Below are the code and all the weights of a small trained network. Each question names an input and a class and asks about switching units off, where a switched-off unit gives its printed mean instead of its output.

import numpy as np


def w(rows, s, z=0):
    codes = np.array(rows[::2]) - 128.0
    scale = np.full(codes.shape[1], s)
    scale[-1] = z or s
    return codes * scale


def norm(h):
    return h / np.sqrt((h * h).mean(-1, keepdims=True) + 1e-5)


def f(y):
    return y / 2 * (1 + np.tanh(0.7978845608 * (y + 0.044715 * y**3)))


def log_softmax(a):
    a = a - a.max(-1, keepdims=True)
    return a - np.log(np.exp(a).sum(-1, keepdims=True))


def net(x, mask):
    res = np.array(x, float).reshape(1, 6) / 4 @ E
    u = 0
    for l in range(3):
        y = f(norm(res) @ A[l][:, :-1].T + A[l][:, -1])
        res = res + np.where(mask[u : u + 4], y, B[l][:, -1]) @ B[l][:, :-1]
        u += 4
    return log_softmax(norm(res)[-1] @ U[:, :-1].T + U[:, -1])


A, B = {}, {}
E = w([
[157,62,142,55,151,92,127,128],'x0',
[35,128,78,57,45,63,136,146],'x1',
[2,85,115,79,138,191,35,41],'x2',
[116,146,177,9,120,149,157,52],'x3',
[184,64,153,138,26,137,197,83],'x4',
[205,14,83,174,84,45,209,50],'x5',
],0.0086)
A[0] = w([
[135,166,52,71,239,1,141,111,249],'L0N0',
[115,117,192,47,39,129,166,100,125],'L0N1',
[244,119,125,119,207,210,134,84,174],'L0N2',
[125,169,250,104,186,151,113,34,108],'L0N3',
],0.0058,0.0019)
B[0] = w([
[255,235,158,209,173,137,98,174,241],'L0N0',
[156,194,21,137,49,125,143,150,217],'L0N1',
[168,97,168,128,90,228,90,58,255],'L0N2',
[253,96,127,222,158,134,214,119,219],'L0N3',
],0.0098,0.003)
A[1] = w([
[45,161,91,211,130,187,80,205,156],'L1N0',
[135,83,113,184,181,136,118,184,251],'L1N1',
[120,144,181,92,193,1,100,106,194],'L1N2',
[102,167,82,30,82,142,193,112,163],'L1N3',
],0.0087,0.003)
B[1] = w([
[6,235,166,96,144,84,120,51,254],'L1N0',
[71,183,125,202,65,169,1,155,227],'L1N1',
[116,144,143,254,111,109,81,102,152],'L1N2',
[153,158,101,159,67,170,166,183,199],'L1N3',
],0.0096,0.0056)
A[2] = w([
[155,50,155,115,86,92,154,112,4],'L2N0',
[173,135,213,117,167,2,136,178,70],'L2N1',
[130,112,174,73,68,45,191,76,211],'L2N2',
[94,46,178,162,57,49,234,58,161],'L2N3',
],0.0073,0.0031)
B[2] = w([
[93,167,67,184,45,70,148,113,147],'L2N0',
[174,193,141,167,140,150,88,34,141],'L2N1',
[114,167,16,141,53,197,164,101,211],'L2N2',
[160,198,1,204,128,167,127,103,253],'L2N3',
],0.011,0.0033)
U = w([
[189,166,55,188,42,142,241,31,161],'0',
[184,56,167,142,82,124,19,207,93],'1',
[144,72,156,91,200,68,212,199,2],'2',
[221,219,168,215,155,186,63,145,208],'3',
[46,240,186,121,161,116,82,156,242],'4',
[134,43,200,79,146,58,208,165,2],'5',
[138,166,96,13,1,164,227,216,14],'6',
[214,103,244,105,185,209,195,85,135],'7',
],0.0088,0.0045)

Each question gives the input, the list of numbers given to net, and the class t.
The units are the neurons (one row each of A and B). Each row of codes is followed by its name. A weight is (code - 128) times the scale printed after its matrix; where a second scale follows, it is the last column's (A, B and U).
mask holds one flag per neuron, layer by layer. A switched-off neuron (its flag False) gives its mean, the last column of its row in B, instead of its output. The means were averaged over made-up inputs and are rounded, as every weight is.
A unit's drop is (log p(t) with every unit on - log p(t) with that unit switched off) / (log p(t) with every unit on - log p(t) with every unit switched off).
The circuit of an input: a set's keep is (log p(t) with only the set's units on - log p(t) with every unit switched off) / (log p(t) with every unit on - log p(t) with every unit switched off). Starting from all 12 units, units are removed one at a time, each time the one whose removal leaves the highest keep (on an exact tie, the one counted first), for as long as the keep stays at least 0.8.
units of the circuit, in order: the units of the circuit, biggest drop first
most important unit: the unit with the biggest drop
top k neurons: the k neurons with the biggest drops, biggest first
top k neurons in layer l: the k neurons of layer l with the biggest drops, biggest first
drop of u: that unit's drop, to one decimal
input [-3,-2,1,7,2,-2], class 0: most important unit => L0N3
input [5,-1,-3,-5,2,4], class 1: units of the circuit, in order => [L1N1 L1N0 L2N2]
input [-4,3,-4,-6,-2,0], class 4: units of the circuit, in order => [L1N0 L0N3]
input [8,-3,5,5,-8,-3], class 3: units of the circuit, in order => [L0N3 L1N0]
input [-5,-1,-5,-8,-4,2], class 4: units of the circuit, in order => [L1N0 L0N3 L2N3]
input [-2,4,5,5,-7,8], class 3: top 2 neurons in layer 1 => [L1N2 L1N0]
input [7,4,7,7,-2,-3], class 6: top 2 neurons => [L0N1 L1N3]
input [-7,-8,5,-2,-1,5], class 7: top 3 neurons in layer 0 => [L0N2 L0N0 L0N1]
input [7,2,-8,4,-1,1], class 3: top 2 neurons => [L0N0 L2N1]
input [2,-3,1,7,4,-7], class 7: top 2 neurons => [L0N3 L2N3]
input [-2,0,-1,-7,-8,5], class 4: top 2 neurons => [L1N0 L0N3]
input [-2,1,1,-2,5,-1], class 6: top 2 neurons in layer 0 => [L0N3 L0N1]
input [-3,-8,-1,-2,0,5], class 7: top 2 neurons in layer 2 => [L2N3 L2N2]
input [-4,-3,6,-7,6,-7], class 4: units of the circuit, in order => [L1N0]
input [8,5,-3,2,-1,0], class 3: top 2 neurons in layer 1 => [L1N2 L1N0]
input [6,4,-4,1,-5,-1], class 3: drop of L0N0 => 0.2
input [-4,-3,-3,-5,-5,-8], class 4: drop of L1N0 => 0.4
input [-7,-7,0,-7,-1,0], class 4: drop of L1N0 => 0.5
